Here is a tiny trained network, its code and every weight. The questions are about switching its units off for an input and a class, where a switched-off unit gives its printed mean instead of its output.

import numpy as np


def w(rows, s, z=0):
    codes = np.array(rows[::2]) - 128.0
    scale = np.full(codes.shape[1], s)
    scale[-1] = z or s
    return codes * scale


def f(y):
    return y / 2 * (1 + np.tanh(0.7978845608 * (y + 0.044715 * y**3)))


def log_softmax(a):
    a = a - a.max(-1, keepdims=True)
    return a - np.log(np.exp(a).sum(-1, keepdims=True))


def net(x, mask):
    res = np.array(x, float).reshape(1, 3) / 4 @ E
    y = f(res @ A[0][:, :-1].T + A[0][:, -1])
    res = res + np.where(mask, y, B[0][:, -1]) @ B[0][:, :-1]
    return log_softmax(res[-1] @ U[:, :-1].T + U[:, -1])


A, B = {}, {}
E = w([
[58,58,165,103,166,164,222,103,27],'x0',
[178,173,101,235,98,224,170,132,117],'x1',
[78,164,214,201,67,99,136,254,97],'x2',
],0.0084)
A[0] = w([
[108,157,153,153,81,82,67,179,172,129],'N0',
[103,152,161,126,108,45,58,195,174,143],'N1',
[136,124,103,128,153,169,146,122,112,117],'N2',
[60,66,146,13,192,68,94,94,120,186],'N3',
[254,219,35,179,81,144,53,139,212,169],'N4',
[122,157,163,130,91,45,61,188,163,141],'N5',
[157,103,68,147,176,201,191,65,92,124],'N6',
[64,153,218,197,82,145,199,207,61,10],'N7',
[50,52,193,107,161,96,199,163,63,2],'N8',
[142,117,101,140,146,178,165,91,111,110],'N9',
[100,177,185,215,62,157,145,191,87,114],'N10',
[194,74,40,40,183,83,52,34,205,36],'N11',
[69,33,151,8,195,54,118,85,115,15],'N12',
[142,96,100,137,153,215,214,70,89,131],'N13',
[140,158,126,163,91,115,124,160,142,103],'N14',
[168,88,64,138,168,204,205,62,108,128],'N15',
[101,151,165,122,104,24,50,188,156,145],'N16',
[243,207,40,165,98,153,33,97,224,36],'N17',
[192,105,69,58,180,115,89,81,179,207],'N18',
],0.0061,0.0091)
B[0] = w([
[184,156,170,84,119,122,102,133,134,181],'N0',
[180,166,182,77,99,132,86,105,122,200],'N1',
[135,140,139,123,113,130,110,131,109,133],'N2',
[145,71,123,170,194,77,171,206,192,253],'N3',
[122,58,122,153,201,81,180,197,180,254],'N4',
[185,172,181,81,100,128,94,118,121,197],'N5',
[147,173,146,95,86,156,80,102,104,179],'N6',
[58,60,64,196,117,165,184,68,94,171],'N7',
[177,69,155,141,226,48,178,231,203,156],'N8',
[143,155,137,116,112,136,110,125,116,143],'N9',
[117,67,106,169,188,95,178,156,168,198],'N10',
[175,60,162,122,220,41,171,254,211,207],'N11',
[29,96,40,215,60,212,182,19,47,184],'N12',
[150,176,145,94,76,164,87,90,81,183],'N13',
[146,140,146,119,139,118,126,157,137,142],'N14',
[148,176,158,95,72,164,82,110,92,187],'N15',
[186,176,178,86,95,134,87,102,120,206],'N16',
[31,66,51,219,96,200,198,41,56,191],'N17',
[76,118,89,190,91,161,153,76,91,246],'N18',
],0.008,0.0096)
U = w([
[166,109,143,127,176,46,144,230,195,8],'0',
[45,109,74,160,116,171,155,62,89,207],'1',
[190,241,179,25,68,146,1,88,100,196],'2',
],0.01,0.0018)

Each question gives the input, the list of numbers given to net, and the class t.
The units are the neurons (one row each of A and B). Each row of codes is followed by its name. A weight is (code - 128) times the scale printed after its matrix; where a second scale follows, it is the last column's (A, B and U).
mask holds one flag per neuron, in row order. A switched-off neuron (its flag False) gives its mean, the last column of its row in B, instead of its output. The means were averaged over made-up inputs and are rounded, as every weight is.
A unit's drop is (log p(t) with every unit on - log p(t) with that unit switched off) / (log p(t) with every unit on - log p(t) with every unit switched off).
The circuit of an input: a set's keep is (log p(t) with only the set's units on - log p(t) with every unit switched off) / (log p(t) with every unit on - log p(t) with every unit switched off). Starting from the 12 units with the biggest drops (on a tie, the unit counted first), units are removed one at a time, each time the one whose removal leaves the highest keep (on an exact tie, the one counted first), for as long as the keep stays at least 0.8.
units of the circuit, in order: the units of the circuit, biggest drop first
top k neurons: the k neurons with the biggest drops, biggest first
drop of u: that unit's drop, to one decimal
input [2,-4,-1], class 1: top 4 neurons -> N11, N4, N12, N8
input [8,-3,1], class 0: top 2 neurons -> N8, N3
input [-7,-4,1], class 2: top 3 neurons -> N16, N1, N5
input [7,1,-6], class 2: units of the circuit, in order -> N15, N13
input [2,6,8], class 1: units of the circuit, in order -> N7
input [-4,1,-2], class 1: top 2 neurons -> N17, N3
input [-6,3,-5], class 1: top 3 neurons -> N17, N18, N3
input [2,-6,0], class 1: top 3 neurons -> N12, N11, N4
input [-8,4,-6], class 1: top 2 neurons -> N17, N18
input [8,0,6], class 0: top 4 neurons -> N8, N12, N18, N17
input [-4,4,-1], class 1: top 3 neurons -> N17, N11, N3
input [1,-7,-4], class 1: top 3 neurons -> N12, N18, N4
input [3,1,7], class 1: drop of N12 -> -0.3
input [-4,3,-3], class 1: drop of N7 -> 0.0
input [-6,2,-5], class 1: drop of N17 -> 3.9
